Below are the code and all the weights of a small trained network. Each question names an input and a class and asks about switching units off, where a switched-off unit gives its printed mean instead of its output.

import numpy as np


def w(rows, s, z=0):
    codes = np.array(rows[::2]) - 128.0
    scale = np.full(codes.shape[1], s)
    scale[-1] = z or s
    return codes * scale


def f(y):
    return np.maximum(y, 0)


def log_softmax(a):
    a = a - a.max(-1, keepdims=True)
    return a - np.log(np.exp(a).sum(-1, keepdims=True))


def net(x, mask):
    res = np.array(x, float).reshape(1, 8) / 4 @ E
    y = f(res @ A[0][:, :-1].T + A[0][:, -1])
    res = res + np.where(mask, y, B[0][:, -1]) @ B[0][:, :-1]
    return log_softmax(res[-1] @ U[:, :-1].T + U[:, -1])


A, B = {}, {}
E = w([
[68,118,82,19,126],'x0',
[126,128,133,128,124],'x1',
[212,228,98,109,111],'x2',
[122,133,127,130,136],'x3',
[126,129,127,129,136],'x4',
[142,97,1,168,139],'x5',
[137,122,131,126,136],'x6',
[40,170,115,136,50],'x7',
],0.0092)
A[0] = w([
[102,149,119,64,145,79],'neuron 1',
[83,183,107,156,157,201],'neuron 2',
[187,242,69,72,106,94],'neuron 3',
[133,152,140,246,154,79],'neuron 4',
[152,221,126,121,151,115],'neuron 5',
[72,44,128,140,136,154],'neuron 6',
[154,116,146,100,174,169],'neuron 7',
[154,85,34,178,97,117],'neuron 8',
[143,99,36,146,150,87],'neuron 9',
[63,65,159,135,149,83],'neuron 10',
[197,65,124,128,173,156],'neuron 11',
[160,126,172,185,90,92],'neuron 12',
[123,119,107,136,104,248],'neuron 13',
[120,111,93,41,153,104],'neuron 14',
[169,156,176,232,122,92],'neuron 15',
],0.012)
B[0] = w([
[88,76,99,68,165,153],'neuron 1',
[144,222,208,169,125,204],'neuron 2',
[150,30,99,180,112,208],'neuron 3',
[44,101,31,39,109,171],'neuron 4',
[82,24,147,212,51,172],'neuron 5',
[198,117,100,172,94,207],'neuron 6',
[161,210,166,97,115,185],'neuron 7',
[117,107,236,62,144,196],'neuron 8',
[120,65,244,66,106,178],'neuron 9',
[152,54,100,181,66,174],'neuron 10',
[144,212,91,162,63,203],'neuron 11',
[65,101,110,78,186,160],'neuron 12',
[152,254,132,158,196,249],'neuron 13',
[50,147,55,133,198,178],'neuron 14',
[91,96,74,56,163,187],'neuron 15',
],0.008,0.012)
U = w([
[83,107,63,77,151,23],'0',
[168,54,122,199,101,37],'1',
[151,161,145,136,121,254],'2',
[145,158,155,145,138,237],'3',
[133,102,249,77,114,38],'4',
[149,163,139,155,142,187],'5',
[148,162,140,156,142,175],'6',
[153,191,130,141,100,67],'7',
],0.019,0.0071)

Each question gives the input, the list of numbers given to net, and the class t.
The units are the neurons (one row each of A and B). Each row of codes is followed by its name. A weight is (code - 128) times the scale printed after its matrix; where a second scale follows, it is the last column's (A, B and U).
mask holds one flag per neuron, in row order. A switched-off neuron (its flag False) gives its mean, the last column of its row in B, instead of its output. The means were averaged over made-up inputs and are rounded, as every weight is.
A unit's drop is (log p(t) with every unit on - log p(t) with that unit switched off) / (log p(t) with every unit on - log p(t) with every unit switched off).
The circuit of an input: a set's keep is (log p(t) with only the set's units on - log p(t) with every unit switched off) / (log p(t) with every unit on - log p(t) with every unit switched off). Starting from the 12 units with the biggest drops (on a tie, the unit counted first), units are removed one at a time, each time the one whose removal leaves the highest keep (on an exact tie, the one counted first), for as long as the keep stays at least 0.8.
circuit, biggest first: the units of the circuit, biggest drop first
top k neurons: the k neurons with the biggest drops, biggest first
drop when u is switched off: that unit's drop, to one decimal
input [-8,0,-8,-7,3,3,-6,6], class 0: circuit, biggest first -> neuron 4
input [-8,-8,3,-6,-2,3,-8,-4], class 0: circuit, biggest first -> neuron 4; neuron 15
input [-6,-3,5,6,2,-1,5,5], class 0: top 3 neurons -> neuron 15; neuron 4; neuron 12
input [-8,-8,-1,4,-6,-4,-1,-7], class 0: circuit, biggest first -> neuron 15; neuron 4
input [4,4,3,5,2,0,1,-7], class 7: circuit, biggest first -> neuron 11; neuron 7
input [-3,-8,8,-2,2,-6,5,-8], class 1: top 4 neurons -> neuron 5; neuron 3; neuron 13; neuron 2
input [2,-6,8,-4,5,-2,7,-6], class 1: top 2 neurons -> neuron 3; neuron 5
input [6,-7,-8,5,-8,-7,-4,5], class 1: circuit, biggest first -> neuron 10; neuron 6
input [-7,3,3,4,-4,3,4,3], class 0: circuit, biggest first -> neuron 4; neuron 15
input [-5,-2,-5,5,2,7,7,4], class 2: top 2 neurons -> neuron 6; neuron 13
input [6,1,-6,6,4,8,2,-1], class 4: top 2 neurons -> neuron 9; neuron 8
input [-6,3,3,3,-4,8,7,-3], class 4: circuit, biggest first -> neuron 8; neuron 9
input [2,3,-8,-7,8,3,-6,6], class 1: top 2 neurons -> neuron 10; neuron 6
input [-8,2,1,-5,-5,4,6,6], class 0: top 2 neurons -> neuron 4; neuron 15
input [7,-4,-3,-6,-2,-4,-2,-7], class 0: circuit, biggest first -> neuron 14
input [6,2,-7,-3,-2,-7,-7,-2], class 1: top 3 neurons -> neuron 10; neuron 6; neuron 8
input [3,-7,8,-6,8,-4,8,-5], class 1: drop when neuron 5 is switched off -> 0.4
input [-5,0,-2,-5,5,4,-3,-7], class 7: drop when neuron 11 is switched off -> 1.1
input [-4,7,-8,-4,-5,-4,-6,-7], class 1: drop when neuron 2 is switched off -> 0.2
input [7,5,2,2,-7,8,-6,-7], class 4: circuit, biggest first -> neuron 9
